Here is a tiny trained network, its code and every weight. The questions are about switching its units off for an input and a target symbol, where a switched-off unit gives its printed mean instead of its output.

import numpy as np


def w(rows, s, z=0):
    codes = np.array(rows[::2]) - 128.0
    scale = np.full(codes.shape[1], s)
    scale[-1] = z or s
    return codes * scale


def f(y):
    return np.maximum(y, 0)


def softmax(a):
    e = np.exp(a - a.max(-1, keepdims=True))
    return e / e.sum(-1, keepdims=True)


def log_softmax(a):
    a = a - a.max(-1, keepdims=True)
    return a - np.log(np.exp(a).sum(-1, keepdims=True))


def net(x, mask):
    ids = ['ελξπστω'.index(c) for c in x.split()]
    T = len(ids)
    res = E[ids] + P[:T]
    r = res
    for j in range(2):
        rows = slice(3 * j, 3 * j + 3)
        q, k, v = (r @ M[0][rows].T for M in (Q, K, V))
        z = softmax(np.where(np.tri(T) > 0, q @ k.T / 3**0.5, -1e9)) @ v
        o = O[0][rows]
        res = res + np.where(mask[j], z, o[:, -1]) @ o[:, :-1]
    y = f(res @ A[0][:, :-1].T + A[0][:, -1])
    res = res + np.where(mask[2:6], y, B[0][:, -1]) @ B[0][:, :-1]
    return log_softmax(res[-1] @ U[:, :-1].T + U[:, -1])


Q, K, V, O, A, B = {}, {}, {}, {}, {}, {}
E = w([
[161,162,119],'ε',
[24,198,80],'λ',
[161,163,125],'ξ',
[143,107,155],'π',
[91,254,57],'σ',
[100,99,181],'τ',
[241,192,137],'ω',
],0.017)
P = w([
[230,54,51],'0',
[195,124,70],'1',
[195,139,90],'2',
[170,161,117],'3',
[155,183,145],'4',
[148,200,173],'5',
[141,220,200],'6',
[133,237,226],'7',
[136,251,254],'8',
],0.0059)
Q[0] = w([
[58,120,112],'head 0',
[88,139,123],'head 0',
[253,86,143],'head 0',
[154,104,167],'head 1',
[8,84,165],'head 1',
[199,98,120],'head 1',
],0.027)
K[0] = w([
[101,190,205],'head 0',
[127,143,154],'head 0',
[126,78,37],'head 0',
[147,80,157],'head 1',
[107,219,254],'head 1',
[118,68,107],'head 1',
],0.025)
V[0] = w([
[220,205,135],'head 0',
[121,226,130],'head 0',
[43,154,120],'head 0',
[135,118,160],'head 1',
[245,223,51],'head 1',
[194,123,221],'head 1',
],0.011)
O[0] = w([
[161,180,211,182],'head 0',
[248,142,134,237],'head 0',
[216,94,58,186],'head 0',
[123,114,97,84],'head 1',
[226,216,173,235],'head 1',
[148,107,38,2],'head 1',
],0.013,0.0072)
A[0] = w([
[168,40,181,221],'neuron 0',
[119,209,68,254],'neuron 1',
[162,3,217,20],'neuron 2',
[110,212,66,6],'neuron 3',
],0.018,0.0067)
B[0] = w([
[83,161,200,168],'neuron 0',
[118,58,103,255],'neuron 1',
[167,124,3,146],'neuron 2',
[126,230,112,182],'neuron 3',
],0.037,0.02)
U = w([
[57,254,206,205],'ε',
[153,127,140,220],'λ',
[208,128,196,44],'ξ',
[235,187,83,1],'π',
[3,205,37,106],'σ',
[156,1,111,119],'τ',
[175,133,134,190],'ω',
],0.0068,0.0079)

Each question gives the input, a string of symbols that net reads in full, and the target symbol t.
The units are the heads (3 rows each of Q, K, V and O) and the neurons (one row each of A and B). Each row of codes is followed by its name. A weight is (code - 128) times the scale printed after its matrix; where a second scale follows, it is the last column's (O, A, B and U).
mask holds one flag per unit, heads first, then neurons. A switched-off unit (its flag False) gives its mean, the last column of its rows in O or B, instead of its output. The means were averaged over made-up inputs and are rounded, as every weight is.
A unit's drop is (log p(t) with every unit on - log p(t) with that unit switched off) / (log p(t) with every unit on - log p(t) with every unit switched off).
The circuit of an input: a set's keep is (log p(t) with only the set's units on - log p(t) with every unit switched off) / (log p(t) with every unit on - log p(t) with every unit switched off). Starting from all 6 units, units are removed one at a time, each time the one whose removal leaves the highest keep (on an exact tie, the one counted first), for as long as the keep stays at least 0.8.
circuit, biggest first: the units of the circuit, biggest drop first
k most important neurons: the k neurons with the biggest drops, biggest first
drop when u is switched off: that unit's drop, to one decimal
input ω λ τ, target ε: circuit, biggest first -> [neuron 0]
input ω τ ε, target π: 2 most important neurons -> [neuron 3; neuron 0]
input λ τ λ λ ε ε π ε, target ε: circuit, biggest first -> [head 1; neuron 1]
input ω λ λ, target ε: 2 most important neurons -> [neuron 1; neuron 2]
input λ σ σ ε π ε, target ε: 2 most important neurons -> [neuron 0; neuron 1]
input σ π τ λ ξ, target ξ: 3 most important neurons -> [neuron 3; neuron 2; neuron 0]
input π π π λ σ ξ ε, target σ: circuit, biggest first -> [head 0; head 1]
input λ τ λ π τ τ λ ε λ, target τ: 2 most important neurons -> [neuron 0; neuron 3]
input ω τ λ σ λ π ω, target π: 2 most important neurons -> [neuron 3; neuron 1]
input σ π ω π π π τ τ ξ, target ξ: circuit, biggest first -> [neuron 3; head 1; neuron 2]
input σ τ ω τ σ ω λ λ ω, target ξ: circuit, biggest first -> [neuron 3; head 1]
input λ σ λ, target π: circuit, biggest first -> [head 1; head 0]
input λ λ ξ, target ε: circuit, biggest first -> [neuron 1; head 1]
input ω λ τ λ τ ε, target π: circuit, biggest first -> [head 1]
input σ ω λ τ ε ε, target ξ: circuit, biggest first -> [neuron 3; head 1; head 0]
input τ τ ξ, target τ: drop when neuron 0 is switched off -> 0.3
input λ σ π, target ε: drop when neuron 0 is switched off -> 3.2
input λ λ λ, target τ: drop when head 1 is switched off -> 0.2
